Below is a small trained network, with its code and all its weights. Each question gives an input and a target symbol and asks what happens when units are switched off, that is, made to give their printed mean instead of their output.

import numpy as np


def w(rows, s, z=0):
    codes = np.array(rows[::2]) - 128.0
    scale = np.full(codes.shape[1], s)
    scale[-1] = z or s
    return codes * scale


def softmax(a):
    e = np.exp(a - a.max(-1, keepdims=True))
    return e / e.sum(-1, keepdims=True)


def log_softmax(a):
    a = a - a.max(-1, keepdims=True)
    return a - np.log(np.exp(a).sum(-1, keepdims=True))


def net(x, mask):
    ids = ['βγδεζθμξπτφψω'.index(c) for c in x.split()]
    T = len(ids)
    res = E[ids] + P[:T]
    u = 0
    for l in range(2):
        r = res
        for j in range(3):
            rows = slice(3 * j, 3 * j + 3)
            q, k, v = (r @ M[l][rows].T for M in (Q, K, V))
            z = softmax(np.where(np.tri(T) > 0, q @ k.T / 3**0.5, -1e9)) @ v
            o = O[l][rows]
            res = res + np.where(mask[u + j], z, o[:, -1]) @ o[:, :-1]
        u += 3
    return log_softmax(res[-1] @ U[:, :-1].T + U[:, -1])


Q, K, V, O = {}, {}, {}, {}
E = w([
[74,57,157],'β',
[219,182,117],'γ',
[108,131,81],'δ',
[236,6,94],'ε',
[144,127,95],'ζ',
[161,141,102],'θ',
[138,119,82],'μ',
[93,168,84],'ξ',
[17,254,79],'π',
[143,122,87],'τ',
[231,103,82],'φ',
[32,60,50],'ψ',
[239,178,104],'ω',
],0.0068)
P = w([
[120,115,211],'0',
[156,146,29],'1',
[135,119,15],'2',
[123,115,2],'3',
[82,93,11],'4',
[131,143,27],'5',
[120,125,28],'6',
[113,125,30],'7',
],0.0044)
Q[0] = w([
[197,138,149],'0.h0',
[170,149,131],'0.h0',
[253,134,157],'0.h0',
[131,109,137],'0.h1',
[159,128,153],'0.h1',
[150,126,128],'0.h1',
[116,115,17],'0.h2',
[136,135,206],'0.h2',
[165,127,5],'0.h2',
],0.013)
K[0] = w([
[200,112,151],'0.h0',
[179,130,162],'0.h0',
[199,118,151],'0.h0',
[132,111,120],'0.h1',
[157,124,126],'0.h1',
[136,126,132],'0.h1',
[90,154,154],'0.h2',
[182,77,92],'0.h2',
[4,184,157],'0.h2',
],0.014)
V[0] = w([
[52,92,63],'0.h0',
[101,85,113],'0.h0',
[239,178,208],'0.h0',
[85,92,144],'0.h1',
[189,197,115],'0.h1',
[61,110,87],'0.h1',
[29,225,67],'0.h2',
[238,38,164],'0.h2',
[122,254,128],'0.h2',
],0.0078)
O[0] = w([
[238,131,159,175],'0.h0',
[156,128,165,136],'0.h0',
[1,112,77,69],'0.h0',
[153,168,165,116],'0.h1',
[82,88,49,139],'0.h1',
[186,131,130,152],'0.h1',
[171,174,46,253],'0.h2',
[68,43,227,16],'0.h2',
[89,180,22,184],'0.h2',
],0.0079,0.0059)
Q[1] = w([
[102,121,166],'1.h0',
[1,63,236],'1.h0',
[62,113,180],'1.h0',
[124,126,134],'1.h1',
[120,182,146],'1.h1',
[128,176,135],'1.h1',
[221,106,6],'1.h2',
[163,129,32],'1.h2',
[160,131,75],'1.h2',
],0.007)
K[1] = w([
[168,118,112],'1.h0',
[254,86,74],'1.h0',
[248,101,71],'1.h0',
[145,130,136],'1.h1',
[96,94,200],'1.h1',
[56,85,157],'1.h1',
[161,120,211],'1.h2',
[183,138,201],'1.h2',
[136,140,185],'1.h2',
],0.0072)
V[1] = w([
[251,127,132],'1.h0',
[139,157,85],'1.h0',
[57,90,172],'1.h0',
[145,149,100],'1.h1',
[142,146,106],'1.h1',
[110,113,152],'1.h1',
[103,135,87],'1.h2',
[136,131,64],'1.h2',
[135,129,68],'1.h2',
],0.011)
O[1] = w([
[254,146,155,82],'1.h0',
[115,177,189,89],'1.h0',
[76,43,51,197],'1.h0',
[120,201,157,254],'1.h1',
[124,191,157,229],'1.h1',
[125,85,99,17],'1.h1',
[28,165,111,100],'1.h2',
[16,187,156,128],'1.h2',
[44,171,144,130],'1.h2',
],0.0055,0.0031)
U = w([
[165,46,177,171],'β',
[98,105,136,141],'γ',
[35,105,108,126],'δ',
[108,102,151,122],'ε',
[77,82,120,125],'ζ',
[156,200,40,109],'θ',
[16,103,92,111],'μ',
[254,108,220,78],'ξ',
[99,202,202,113],'π',
[152,32,77,92],'τ',
[124,108,141,107],'φ',
[123,103,150,106],'ψ',
[149,102,201,254],'ω',
],0.0042,0.0052)

Each question gives the input, a string of symbols that net reads in full, and the target symbol t.
The units are the heads (3 rows each of Q, K, V and O). Each row of codes is followed by its name. A weight is (code - 128) times the scale printed after its matrix; where a second scale follows, it is the last column's (O and U).
mask holds one flag per head, layer by layer. A switched-off head (its flag False) gives its mean, the last column of its rows in O, instead of its output. The means were averaged over made-up inputs and are rounded, as every weight is.
A unit's drop is (log p(t) with every unit on - log p(t) with that unit switched off) / (log p(t) with every unit on - log p(t) with every unit switched off).
The circuit of an input: a set's keep is (log p(t) with only the set's units on - log p(t) with every unit switched off) / (log p(t) with every unit on - log p(t) with every unit switched off). Starting from all 6 units, units are removed one at a time, each time the one whose removal leaves the highest keep (on an exact tie, the one counted first), for as long as the keep stays at least 0.8.
units of the circuit, in order: the units of the circuit, biggest drop first
unit that matters most: the unit with the biggest drop
which heads matter: for each layer, one digit per head in row order, 1 if its drop is at least 0.15 and else 0, layers parted by /
drop of u: that unit's drop, to one decimal
input ψ ε π ω μ β, target ξ: units of the circuit, in order	(1.h0 0.h0)
input π ε ω γ β, target π: units of the circuit, in order	(1.h0 1.h2 0.h2)
input ε θ τ τ π β γ μ, target τ: units of the circuit, in order	(0.h2 1.h0 1.h2 0.h0)
input ψ ε ε, target ξ: which heads matter	111 / 100
input π ω δ μ π ζ φ, target π: units of the circuit, in order	(1.h0 1.h2 0.h2)
input π π π β ω θ μ, target π: units of the circuit, in order	(1.h0 1.h2 0.h2)
input ψ π β ψ π ω, target ξ: which heads matter	111 / 101
input ψ ψ β π ψ, target ξ: unit that matters most	0.h0
input ψ π ψ π γ, target ξ: units of the circuit, in order	(1.h0 0.h0)
input ε φ π γ ω β ε, target τ: units of the circuit, in order	(0.h2 1.h0 1.h2)
input ψ π π ε, target ξ: which heads matter	110 / 101
input π π γ, target π: which heads matter	001 / 111
input π ω π θ, target π: drop of 1.h0	0.6
input π ψ π π ζ ψ φ θ, target π: drop of 0.h2	0.3
input ε γ π β ξ ω π, target τ: drop of 0.h2	1.9
input π ψ ε γ ξ θ ω ζ, target π: unit that matters most	1.h0
